Below is a small trained network, with its code and all its weights. Each question gives an input and a class and asks what happens when units are switched off, that is, made to give their printed mean instead of their output.

import numpy as np


def w(rows, s, z=0):
    codes = np.array(rows[::2]) - 128.0
    scale = np.full(codes.shape[1], s)
    scale[-1] = z or s
    return codes * scale


def norm(h):
    return h / np.sqrt((h * h).mean(-1, keepdims=True) + 1e-5)


def f(y):
    return y / 2 * (1 + np.tanh(0.7978845608 * (y + 0.044715 * y**3)))


def log_softmax(a):
    a = a - a.max(-1, keepdims=True)
    return a - np.log(np.exp(a).sum(-1, keepdims=True))


def net(x, mask):
    res = np.array(x, float).reshape(1, 5) / 4 @ E
    u = 0
    for l in range(2):
        y = f(norm(res) @ A[l][:, :-1].T + A[l][:, -1])
        res = res + np.where(mask[u : u + 9], y, B[l][:, -1]) @ B[l][:, :-1]
        u += 9
    return log_softmax(norm(res)[-1] @ U[:, :-1].T + U[:, -1])


A, B = {}, {}
E = w([
[251,149,226,146,118,131,168],'x0',
[200,132,170,74,216,119,40],'x1',
[179,123,22,91,128,191,151],'x2',
[214,111,21,254,141,62,116],'x3',
[94,221,121,141,118,226,75],'x4',
],0.0063)
A[0] = w([
[100,101,207,96,118,172,115,121],'L0N0',
[97,131,123,155,142,89,120,209],'L0N1',
[118,130,105,137,70,137,156,83],'L0N2',
[158,158,98,142,141,159,92,102],'L0N3',
[142,83,102,114,93,127,125,216],'L0N4',
[187,156,170,132,123,120,140,7],'L0N5',
[109,253,107,142,96,159,97,203],'L0N6',
[183,105,151,85,188,131,71,168],'L0N7',
[166,103,78,70,112,165,141,105],'L0N8',
],0.012,0.0021)
B[0] = w([
[207,45,67,132,121,103,96,217],'L0N0',
[135,135,73,193,214,96,77,173],'L0N1',
[133,139,255,180,120,175,130,171],'L0N2',
[161,51,149,171,149,129,98,175],'L0N3',
[9,127,225,126,160,82,72,168],'L0N4',
[148,193,102,78,167,123,164,169],'L0N5',
[126,75,166,115,192,40,173,253],'L0N6',
[38,187,142,203,84,191,85,215],'L0N7',
[124,116,231,122,191,53,111,189],'L0N8',
],0.0078,0.006)
A[1] = w([
[186,174,155,124,73,150,228,253],'L1N0',
[2,107,99,112,125,37,68,230],'L1N1',
[112,126,152,19,40,96,50,91],'L1N2',
[196,164,142,117,101,137,157,117],'L1N3',
[75,91,166,19,109,180,128,149],'L1N4',
[110,99,166,208,58,161,220,114],'L1N5',
[157,122,210,127,123,89,134,200],'L1N6',
[86,87,167,64,97,191,151,127],'L1N7',
[135,145,67,238,108,140,111,93],'L1N8',
],0.009,0.0033)
B[1] = w([
[97,219,106,121,143,112,59,175],'L1N0',
[122,182,156,119,177,149,150,255],'L1N1',
[118,109,96,229,83,102,130,153],'L1N2',
[10,208,1,108,113,88,207,142],'L1N3',
[144,145,55,181,119,62,111,180],'L1N4',
[56,66,140,98,107,188,33,170],'L1N5',
[130,117,168,183,233,134,121,203],'L1N6',
[240,78,84,144,63,145,73,159],'L1N7',
[233,102,86,80,8,193,103,168],'L1N8',
],0.0078,0.0098)
U = w([
[237,63,61,181,53,76,60,160],'0',
[142,112,173,166,178,111,90,202],'1',
[96,131,180,152,97,243,24,177],'2',
[92,240,71,116,176,116,146,205],'3',
[149,80,163,137,198,71,149,115],'4',
[137,160,124,110,123,160,181,3],'5',
[156,125,87,2,71,111,160,23],'6',
[165,105,190,63,40,195,216,33],'7',
],0.0096,0.0044)

Each question gives the input, the list of numbers given to net, and the class t.
The units are the neurons (one row each of A and B). Each row of codes is followed by its name. A weight is (code - 128) times the scale printed after its matrix; where a second scale follows, it is the last column's (A, B and U).
mask holds one flag per neuron, layer by layer. A switched-off neuron (its flag False) gives its mean, the last column of its row in B, instead of its output. The means were averaged over made-up inputs and are rounded, as every weight is.
A unit's drop is (log p(t) with every unit on - log p(t) with that unit switched off) / (log p(t) with every unit on - log p(t) with every unit switched off).
The circuit of an input: a set's keep is (log p(t) with only the set's units on - log p(t) with every unit switched off) / (log p(t) with every unit on - log p(t) with every unit switched off). Starting from the 12 units with the biggest drops (on a tie, the unit counted first), units are removed one at a time, each time the one whose removal leaves the highest keep (on an exact tie, the one counted first), for as long as the keep stays at least 0.8.
units of the circuit, in order: the units of the circuit, biggest drop first
unit that matters most: the unit with the biggest drop
k most important neurons: the k neurons with the biggest drops, biggest first
top k neurons in layer l: the k neurons of layer l with the biggest drops, biggest first
input [-1,1,3,-7,-7], class 0: units of the circuit, in order -> (L1N7 L1N4)
input [3,-3,8,-6,7], class 1: units of the circuit, in order -> (L0N6 L0N8)
input [8,-3,7,2,-3], class 3: most important neuron -> (L1N3)
input [1,-3,8,5,4], class 1: units of the circuit, in order -> (L0N8 L0N2 L0N4)
input [-8,2,-3,3,-8], class 3: top 2 neurons in layer 1 -> (L1N1 L1N6)
input [7,6,-4,4,6], class 3: units of the circuit, in order -> (L0N5 L1N3)
input [4,-7,8,6,-6], class 1: 2 most important neurons -> (L0N4 L0N8)
input [-7,-1,8,2,7], class 1: 3 most important neurons -> (L0N6 L0N3 L0N8)
input [-7,-1,-3,-8,-6], class 0: units of the circuit, in order -> (L0N6 L1N7 L1N4)
input [7,0,4,0,4], class 3: 2 most important neurons -> (L0N5 L1N3)
input [7,-5,-2,-5,-6], class 3: top 3 neurons in layer 1 -> (L1N0 L1N3 L1N8)
input [-6,-7,-4,3,-5], class 2: 2 most important neurons -> (L0N6 L0N2)
input [8,4,0,-1,-3], class 3: 2 most important neurons -> (L0N5 L1N3)
input [-4,-8,-2,0,-4], class 2: top neuron in layer 0 -> (L0N6)
input [5,-5,-1,0,6], class 4: 2 most important neurons -> (L0N6 L0N7)
input [6,-7,-5,-3,-6], class 2: units of the circuit, in order -> (L1N5 L0N6)
input [6,-2,8,6,-2], class 1: 4 most important neurons -> (L0N8 L0N4 L0N0 L0N7)
input [4,4,3,1,0], class 2: 2 most important neurons -> (L0N7 L0N6)
input [3,2,-1,-4,7], class 4: units of the circuit, in order -> (L0N6 L0N0)
input [6,4,1,3,-6], class 3: unit that matters most -> L0N5
input [-7,8,1,2,0], class 2: units of the circuit, in order -> (L0N7 L0N6)
input [5,-5,-2,-2,-3], class 2: top 4 neurons in layer 0 -> (L0N6 L0N2 L0N8 L0N1)
input [5,-2,1,-6,-6], class 0: top 2 neurons in layer 0 -> (L0N6 L0N1)
input [-6,-7,2,1,1], class 2: units of the circuit, in order -> (L0N2 L1N5)
